Here is a tiny trained network, its code and every weight. The questions are about switching its units off for an input and a target symbol, where a switched-off unit gives its printed mean instead of its output.

import numpy as np


def w(rows, s, z=0):
    codes = np.array(rows[::2]) - 128.0
    scale = np.full(codes.shape[1], s)
    scale[-1] = z or s
    return codes * scale


def norm(h):
    return h / np.sqrt((h * h).mean(-1, keepdims=True) + 1e-5)


def f(y):
    return np.maximum(y, 0)


def softmax(a):
    e = np.exp(a - a.max(-1, keepdims=True))
    return e / e.sum(-1, keepdims=True)


def log_softmax(a):
    a = a - a.max(-1, keepdims=True)
    return a - np.log(np.exp(a).sum(-1, keepdims=True))


def net(x, mask):
    ids = ['αβγεζηθλμξπστφψω'.index(c) for c in x.split()]
    T = len(ids)
    res = E[ids] + P[:T]
    q, k, v = (norm(res) @ M[0].T for M in (Q, K, V))
    z = softmax(np.where(np.tri(T) > 0, q @ k.T / 4**0.5, -1e9)) @ v
    res = res + np.where(mask[0], z, O[0][:, -1]) @ O[0][:, :-1]
    y = f(norm(res) @ A[0][:, :-1].T + A[0][:, -1])
    res = res + np.where(mask[1:17], y, B[0][:, -1]) @ B[0][:, :-1]
    return log_softmax(norm(res)[-1] @ U[:, :-1].T + U[:, -1])


Q, K, V, O, A, B = {}, {}, {}, {}, {}, {}
E = w([
[172,91,156,23,95,128,148,143,176,174,3,126],'α',
[192,100,150,91,71,82,96,180,124,147,82,144],'β',
[137,6,132,86,115,136,114,131,146,167,99,116],'γ',
[213,17,112,119,68,156,141,126,109,170,107,95],'ε',
[176,30,118,78,130,183,161,142,169,117,80,127],'ζ',
[184,83,143,116,82,165,181,90,117,128,109,175],'η',
[123,35,141,133,84,102,105,87,128,184,9,80],'θ',
[61,45,128,77,120,106,121,94,186,116,34,135],'λ',
[132,10,89,150,166,128,130,74,197,227,74,146],'μ',
[133,121,187,140,102,84,105,34,108,207,67,190],'ξ',
[127,110,130,89,208,148,104,135,172,162,65,185],'π',
[134,66,121,167,111,186,124,115,84,28,120,136],'σ',
[191,119,131,146,228,193,101,183,118,130,136,178],'τ',
[150,73,150,200,125,153,94,68,30,144,152,135],'φ',
[140,161,175,172,175,159,101,147,113,117,60,194],'ψ',
[36,106,141,139,175,153,56,142,128,71,76,149],'ω',
],0.0049)
P = w([
[101,112,158,87,139,100,175,192,32,99,118,186],'0',
[189,154,124,86,29,150,2,110,174,126,145,165],'1',
[166,152,145,174,220,34,192,85,105,53,153,74],'2',
[169,188,103,162,86,160,15,48,203,81,168,95],'3',
[103,111,100,207,224,70,160,110,36,67,90,150],'4',
[163,114,83,95,3,162,16,98,147,122,125,214],'5',
],0.0046)
Q[0] = w([
[155,41,128,148,251,11,228,109,2,70,49,172],'h0',
[191,151,201,187,222,61,120,50,208,54,138,33],'h0',
[160,36,90,119,131,133,98,147,51,140,63,228],'h0',
[207,79,140,133,138,119,46,74,130,54,49,196],'h0',
],0.0059)
K[0] = w([
[83,178,88,254,187,181,64,58,152,91,125,108],'h0',
[19,142,134,165,125,218,85,166,59,149,113,210],'h0',
[127,163,161,200,217,117,167,58,152,86,150,49],'h0',
[44,160,188,195,200,111,154,142,100,110,175,127],'h0',
],0.007)
V[0] = w([
[178,73,22,119,190,220,137,253,177,12,172,91],'h0',
[179,8,109,156,64,154,169,96,75,164,201,110],'h0',
[130,143,54,85,163,200,242,75,217,160,59,188],'h0',
[231,211,176,208,150,185,154,153,89,169,162,221],'h0',
],0.0045)
O[0] = w([
[164,253,137,147,138,112,76,69,237,112,164,112,219],'h0',
[156,160,29,101,116,164,152,84,150,119,52,179,4],'h0',
[151,129,77,57,94,46,91,199,105,41,172,65,144],'h0',
[216,62,118,208,69,141,87,200,177,119,119,218,123],'h0',
],0.0067,0.0018)
A[0] = w([
[110,191,87,109,100,190,164,88,145,174,111,139,117],'n0',
[138,95,135,101,90,154,95,170,113,87,144,132,156],'n1',
[155,124,137,122,156,157,217,138,80,183,112,194,174],'n2',
[186,155,97,114,39,102,2,134,199,128,151,121,119],'n3',
[95,70,150,141,93,188,95,69,82,170,121,141,105],'n4',
[133,163,29,91,127,86,216,133,80,67,96,94,70],'n5',
[107,98,234,77,70,162,61,129,125,134,160,82,146],'n6',
[172,173,107,143,155,131,56,180,162,125,110,176,110],'n7',
[140,98,188,206,115,93,165,224,134,172,162,171,3],'n8',
[100,197,154,67,83,191,27,82,177,175,217,101,130],'n9',
[71,204,111,83,129,112,212,161,57,178,152,79,100],'n10',
[34,116,173,146,163,79,130,159,109,140,230,89,197],'n11',
[145,136,54,128,154,64,136,58,103,125,143,69,131],'n12',
[110,144,46,57,146,169,154,116,98,156,74,116,135],'n13',
[92,222,124,34,128,102,85,104,91,102,127,95,128],'n14',
[97,124,100,84,164,44,181,195,23,104,175,64,48],'n15',
],0.0068,0.0042)
B[0] = w([
[109,134,55,127,190,87,103,125,27,119,141,113,167],'n0',
[114,188,144,121,134,87,171,88,102,153,114,121,183],'n1',
[115,161,174,77,127,112,45,118,130,82,142,45,172],'n2',
[50,122,179,71,173,137,141,90,88,101,162,144,254],'n3',
[159,141,136,107,176,160,129,190,193,125,174,123,168],'n4',
[130,119,219,193,123,154,150,154,147,163,80,161,176],'n5',
[167,136,80,198,193,94,134,93,133,141,174,145,200],'n6',
[109,82,114,119,74,128,161,102,131,163,154,121,206],'n7',
[75,152,38,140,137,104,165,133,208,95,112,62,191],'n8',
[130,102,158,211,68,93,100,199,131,133,16,50,222],'n9',
[3,135,129,192,25,235,157,71,114,93,135,105,176],'n10',
[184,120,161,118,98,66,164,117,47,81,131,152,216],'n11',
[98,152,117,44,118,127,117,170,135,130,114,198,187],'n12',
[130,173,134,204,116,96,146,163,132,156,174,149,190],'n13',
[218,121,118,97,149,149,166,156,171,138,194,125,230],'n14',
[179,81,46,91,141,149,53,91,176,168,106,122,200],'n15',
],0.0068,0.0079)
U = w([
[189,133,90,149,31,157,134,113,133,173,165,64,170],'α',
[95,172,150,35,91,114,66,138,151,72,107,56,130],'β',
[51,193,117,135,172,174,142,173,89,146,203,84,128],'γ',
[141,223,66,161,144,92,114,190,79,170,101,113,117],'ε',
[170,177,179,70,164,127,202,190,155,137,163,177,121],'ζ',
[149,110,209,167,2,117,92,114,155,84,85,210,134],'η',
[41,129,170,148,121,164,131,72,107,175,26,74,198],'θ',
[79,85,92,54,70,181,192,71,97,75,142,154,179],'λ',
[148,105,100,132,85,169,90,145,162,178,80,199,255],'μ',
[105,34,141,87,138,146,129,219,55,123,94,96,119],'ξ',
[209,79,57,65,181,50,93,102,124,133,151,128,36],'π',
[94,208,50,125,165,121,119,28,134,98,112,166,115],'σ',
[84,102,125,141,148,126,128,76,218,115,243,166,64],'τ',
[170,110,184,133,232,199,55,119,141,124,108,113,144],'φ',
[148,108,150,236,108,71,137,199,185,102,70,59,121],'ψ',
[102,137,213,141,169,67,150,84,29,86,164,115,82],'ω',
],0.007,0.0028)

Each question gives the input, a string of symbols that net reads in full, and the target symbol t.
The units are the heads (4 rows each of Q, K, V and O) and the neurons (one row each of A and B). Each row of codes is followed by its name. A weight is (code - 128) times the scale printed after its matrix; where a second scale follows, it is the last column's (O, A, B and U).
mask holds one flag per unit, heads first, then neurons. A switched-off unit (its flag False) gives its mean, the last column of its rows in O or B, instead of its output. The means were averaged over made-up inputs and are rounded, as every weight is.
A unit's drop is (log p(t) with every unit on - log p(t) with that unit switched off) / (log p(t) with every unit on - log p(t) with every unit switched off).
The circuit of an input: a set's keep is (log p(t) with only the set's units on - log p(t) with every unit switched off) / (log p(t) with every unit on - log p(t) with every unit switched off). Starting from the 12 units with the biggest drops (on a tie, the unit counted first), units are removed one at a time, each time the one whose removal leaves the highest keep (on an exact tie, the one counted first), for as long as the keep stays at least 0.8.
circuit, biggest first: the units of the circuit, biggest drop first
most important unit: the unit with the biggest drop
k most important neurons: the k neurons with the biggest drops, biggest first
input ζ ζ π ψ, target β: circuit, biggest first	h0, n9, n3, n6
input ζ ψ λ, target ψ: circuit, biggest first	h0, n8
input τ γ ε μ ε τ, target σ: circuit, biggest first	h0
input π μ π λ λ, target π: circuit, biggest first	n15, h0
input ψ ψ ε, target ψ: 3 most important neurons	n8, n3, n14
input ζ π ζ π, target β: 3 most important neurons	n9, n3, n6
input β τ π ζ ψ, target ψ: circuit, biggest first	h0, n8
input α ω ζ ζ ζ σ, target β: circuit, biggest first	h0, n9, n3
input ξ λ π ζ ζ, target π: circuit, biggest first	h0, n15
input α ζ π β, target π: circuit, biggest first	h0, n15, n6
input ζ γ ξ ζ, target β: circuit, biggest first	h0, n9, n3
input λ ω θ ζ ζ, target θ: circuit, biggest first	h0, n5
input ω ζ β π η, target π: circuit, biggest first	h0, n15
input ζ ω π η, target β: most important unit	h0
input λ ψ γ γ, target α: 2 most important neurons	n10, n14
input ζ ψ ζ, target ψ: 2 most important neurons	n3, n8
input ζ ζ ζ λ, target β: 2 most important neurons	n9, n3
input π ε λ η ξ ξ, target α: 2 most important neurons	n10, n14
input π σ ψ α, target ω: 2 most important neurons	n3, n6
input ζ α π π ζ β, target ω: most important unit	n3
input λ π λ θ α α, target α: 2 most important neurons	n10, n14
